Here is a tiny trained network, its code and every weight. The questions are about switching its units off for an input and a class, where a switched-off unit gives its printed mean instead of its output.

import numpy as np


def w(rows, s, z=0):
    codes = np.array(rows[::2]) - 128.0
    scale = np.full(codes.shape[1], s)
    scale[-1] = z or s
    return codes * scale


def f(y):
    return np.maximum(y, 0)


def log_softmax(a):
    a = a - a.max(-1, keepdims=True)
    return a - np.log(np.exp(a).sum(-1, keepdims=True))


def net(x, mask):
    res = np.array(x, float).reshape(1, 7) / 4 @ E
    y = f(res @ A[0][:, :-1].T + A[0][:, -1])
    res = res + np.where(mask, y, B[0][:, -1]) @ B[0][:, :-1]
    return log_softmax(res[-1] @ U[:, :-1].T + U[:, -1])


A, B = {}, {}
E = w([
[96,254,61],'x0',
[117,125,129],'x1',
[132,128,128],'x2',
[129,126,132],'x3',
[128,128,130],'x4',
[133,185,216],'x5',
[130,126,130],'x6',
],0.0087)
A[0] = w([
[141,192,206,122],'n1',
[115,198,116,81],'n2',
[151,140,129,193],'n3',
[135,151,116,90],'n4',
[110,151,146,81],'n5',
[124,89,30,122],'n6',
[133,174,93,85],'n7',
[161,148,136,212],'n8',
[149,39,165,66],'n9',
[159,202,249,72],'n10',
[195,162,149,126],'n11',
[74,181,106,90],'n12',
[127,172,86,90],'n13',
[115,152,92,127],'n14',
[61,3,160,62],'n15',
[119,146,165,245],'n16',
[145,99,69,94],'n17',
[92,160,82,82],'n18',
[97,79,115,56],'n19',
[182,99,48,131],'n20',
[61,165,44,97],'n21',
[145,96,167,76],'n22',
],0.012,0.011)
B[0] = w([
[83,136,163,181],'n1',
[160,134,148,164],'n2',
[119,109,63,193],'n3',
[143,152,132,133],'n4',
[130,132,162,131],'n5',
[45,144,210,181],'n6',
[182,125,123,153],'n7',
[129,83,61,212],'n8',
[178,182,123,173],'n9',
[87,115,246,179],'n10',
[91,124,156,149],'n11',
[170,155,129,165],'n12',
[153,109,155,157],'n13',
[115,124,155,161],'n14',
[156,197,144,181],'n15',
[148,105,2,244],'n16',
[127,94,193,147],'n17',
[152,157,139,154],'n18',
[137,144,175,134],'n19',
[88,139,176,173],'n20',
[176,134,165,186],'n21',
[165,199,98,143],'n22',
],0.0094,0.011)
U = w([
[113,127,73,237],'0',
[254,185,128,2],'1',
[99,111,75,197],'2',
[8,133,182,66],'3',
[104,121,52,131],'4',
],0.012,0.0073)

Each question gives the input, the list of numbers given to net, and the class t.
The units are the neurons (one row each of A and B). Each row of codes is followed by its name. A weight is (code - 128) times the scale printed after its matrix; where a second scale follows, it is the last column's (A, B and U).
mask holds one flag per neuron, in row order. A switched-off neuron (its flag False) gives its mean, the last column of its row in B, instead of its output. The means were averaged over made-up inputs and are rounded, as every weight is.
A unit's drop is (log p(t) with every unit on - log p(t) with that unit switched off) / (log p(t) with every unit on - log p(t) with every unit switched off).
The circuit of an input: a set's keep is (log p(t) with only the set's units on - log p(t) with every unit switched off) / (log p(t) with every unit on - log p(t) with every unit switched off). Starting from the 12 units with the biggest drops (on a tie, the unit counted first), units are removed one at a time, each time the one whose removal leaves the highest keep (on an exact tie, the one counted first), for as long as the keep stays at least 0.8.
circuit, biggest first: the units of the circuit, biggest drop first
most important unit: the unit with the biggest drop
top k neurons: the k neurons with the biggest drops, biggest first
drop when u is switched off: that unit's drop, to one decimal
input [-8,-8,5,-8,-7,2,-1], class 1: circuit, biggest first -> [n9]
input [3,3,1,-1,-3,-5,4], class 3: circuit, biggest first -> [n6 n16]
input [4,-4,0,-4,0,8,-7], class 3: top 2 neurons -> [n10 n1]
input [7,-1,4,1,-5,4,-3], class 1: circuit, biggest first -> [n12 n2]
input [7,2,7,0,0,8,5], class 3: top 2 neurons -> [n10 n1]
input [-8,0,8,-3,7,3,-6], class 1: top 2 neurons -> [n9 n15]
input [-1,5,6,4,-1,-6,2], class 3: top 2 neurons -> [n6 n16]
input [-5,3,3,2,-5,-3,-4], class 1: top 2 neurons -> [n15 n9]
input [8,5,2,6,-5,5,3], class 1: top 2 neurons -> [n12 n2]
input [0,-1,5,-7,7,-6,-3], class 3: top 3 neurons -> [n6 n16 n20]
input [7,7,-3,-6,-2,-3,3], class 1: circuit, biggest first -> [n21 n12]
input [-8,0,-6,8,-3,-4,0], class 1: circuit, biggest first -> [n15 n9]
input [7,-1,-6,-7,-6,-5,-1], class 1: drop when n9 is switched off -> -0.1
input [-2,-5,-5,-8,2,-8,1], class 3: most important unit -> n6
input [-4,-4,3,-5,-3,-6,4], class 3: drop when n20 is switched off -> 0.3
input [-6,-3,4,-7,1,-2,-3], class 1: drop when n16 is switched off -> 0.1
